Below is a small trained network, with its code and all its weights. Each question gives an input and a class and asks what happens when units are switched off, that is, made to give their printed mean instead of their output.

import numpy as np


def w(rows, s, z=0):
    codes = np.array(rows[::2]) - 128.0
    scale = np.full(codes.shape[1], s)
    scale[-1] = z or s
    return codes * scale


def f(y):
    return y / 2 * (1 + np.tanh(0.7978845608 * (y + 0.044715 * y**3)))


def log_softmax(a):
    a = a - a.max(-1, keepdims=True)
    return a - np.log(np.exp(a).sum(-1, keepdims=True))


def net(x, mask):
    res = np.array(x, float).reshape(1, 7) / 4 @ E
    y = f(res @ A[0][:, :-1].T + A[0][:, -1])
    res = res + np.where(mask, y, B[0][:, -1]) @ B[0][:, :-1]
    return log_softmax(res[-1] @ U[:, :-1].T + U[:, -1])


A, B = {}, {}
E = w([
[206,167,134,14,165,79,87],'x0',
[111,102,178,203,62,160,118],'x1',
[87,175,151,99,117,171,58],'x2',
[144,40,168,97,177,255,109],'x3',
[104,35,97,132,159,118,160],'x4',
[104,67,37,86,67,135,147],'x5',
[188,135,101,186,177,124,164],'x6',
],0.0076)
A[0] = w([
[38,73,196,143,145,190,158,254],'neuron 0',
[139,92,202,192,136,138,138,180],'neuron 1',
[214,132,87,185,143,54,217,204],'neuron 2',
[56,111,24,93,94,128,102,236],'neuron 3',
[66,87,125,194,145,123,114,224],'neuron 4',
[107,194,98,112,32,106,93,224],'neuron 5',
[226,99,114,175,157,119,200,238],'neuron 6',
[97,143,109,95,107,202,138,86],'neuron 7',
[63,201,217,209,134,110,135,225],'neuron 8',
[26,98,98,134,71,39,148,251],'neuron 9',
[88,183,71,140,25,95,88,214],'neuron 10',
[177,78,141,119,119,204,106,207],'neuron 11',
[190,178,196,73,229,163,97,254],'neuron 12',
[196,130,57,155,108,85,137,192],'neuron 13',
[97,132,150,84,131,254,119,248],'neuron 14',
[217,177,125,81,159,61,96,237],'neuron 15',
[70,140,171,189,127,204,133,233],'neuron 16',
[193,157,183,94,200,75,106,230],'neuron 17',
[209,98,172,140,127,243,114,210],'neuron 18',
[138,45,38,108,154,159,179,220],'neuron 19',
[177,169,37,130,162,80,159,248],'neuron 20',
],0.0083,0.0032)
B[0] = w([
[234,41,190,184,60,125,89,228],'neuron 0',
[167,69,104,187,110,48,139,186],'neuron 1',
[52,183,50,182,213,61,199,237],'neuron 2',
[68,96,131,42,68,216,200,219],'neuron 3',
[183,86,179,133,71,140,218,190],'neuron 4',
[39,248,76,117,50,159,65,216],'neuron 5',
[64,85,63,235,218,133,147,217],'neuron 6',
[121,103,94,69,124,196,49,151],'neuron 7',
[223,197,205,173,64,61,185,235],'neuron 8',
[55,202,155,67,43,166,218,227],'neuron 9',
[50,218,65,55,50,162,148,223],'neuron 10',
[142,60,102,180,200,204,36,201],'neuron 11',
[210,179,194,87,253,86,32,254],'neuron 12',
[44,195,68,167,185,125,194,192],'neuron 13',
[195,34,94,117,99,150,38,232],'neuron 14',
[88,202,170,71,220,134,118,245],'neuron 15',
[234,65,159,226,49,48,111,219],'neuron 16',
[152,218,156,90,212,100,84,230],'neuron 17',
[175,62,71,210,197,112,64,225],'neuron 18',
[67,37,164,97,199,195,212,219],'neuron 19',
[62,187,93,109,230,109,163,225],'neuron 20',
],0.0057,0.0075)
U = w([
[58,153,72,185,193,104,172,165],'0',
[151,232,199,46,192,98,45,98],'1',
[165,56,107,186,146,168,1,4],'2',
[88,22,150,46,100,206,183,186],'3',
[10,215,84,52,22,162,108,25],'4',
[189,162,178,202,29,61,138,205],'5',
],0.0072,0.0013)

Each question gives the input, the list of numbers given to net, and the class t.
The units are the neurons (one row each of A and B). Each row of codes is followed by its name. A weight is (code - 128) times the scale printed after its matrix; where a second scale follows, it is the last column's (A, B and U).
mask holds one flag per neuron, in row order. A switched-off neuron (its flag False) gives its mean, the last column of its row in B, instead of its output. The means were averaged over made-up inputs and are rounded, as every weight is.
A unit's drop is (log p(t) with every unit on - log p(t) with that unit switched off) / (log p(t) with every unit on - log p(t) with every unit switched off).
The circuit of an input: a set's keep is (log p(t) with only the set's units on - log p(t) with every unit switched off) / (log p(t) with every unit on - log p(t) with every unit switched off). Starting from the 12 units with the biggest drops (on a tie, the unit counted first), units are removed one at a time, each time the one whose removal leaves the highest keep (on an exact tie, the one counted first), for as long as the keep stays at least 0.8.
circuit, biggest first: the units of the circuit, biggest drop first
k most important neurons: the k neurons with the biggest drops, biggest first
drop when u is switched off: that unit's drop, to one decimal
input [-4,-2,7,-8,-4,-3,6], class 4: circuit, biggest first : (neuron 10; neuron 5)
input [-5,8,-7,7,-2,-2,-3], class 2: circuit, biggest first : (neuron 18)
input [4,-5,-2,2,0,5,-5], class 3: circuit, biggest first : (neuron 19; neuron 3)
input [-7,0,0,4,-4,-7,5], class 5: 2 most important neurons : (neuron 8; neuron 16)
input [-2,-2,-7,-4,1,-1,-5], class 4: circuit, biggest first : (neuron 9; neuron 18)
input [-7,-1,-3,-6,6,-3,-6], class 5: circuit, biggest first : (neuron 8; neuron 4)
input [8,4,-7,4,1,5,0], class 0: 2 most important neurons : (neuron 0; neuron 6)
input [0,8,-6,3,0,0,-6], class 2: 3 most important neurons : (neuron 11; neuron 18; neuron 8)
input [-5,1,2,0,5,-1,-3], class 5: 2 most important neurons : (neuron 16; neuron 0)
input [-2,1,5,-6,7,-8,7], class 5: 2 most important neurons : (neuron 8; neuron 19)
input [-7,7,-7,-2,1,2,-8], class 5: 2 most important neurons : (neuron 16; neuron 0)
input [-5,6,7,0,-3,-3,-2], class 5: drop when neuron 18 is switched off : 0.0
input [-1,4,8,-6,5,-6,-8], class 5: drop when neuron 0 is switched off : 0.2
input [-5,4,-7,-8,7,-6,-5], class 5: circuit, biggest first : (neuron 8)
input [3,8,-8,6,8,0,-6], class 2: drop when neuron 18 is switched off : 0.2
input [-8,1,-1,-5,0,-2,3], class 5: drop when neuron 8 is switched off : 0.1
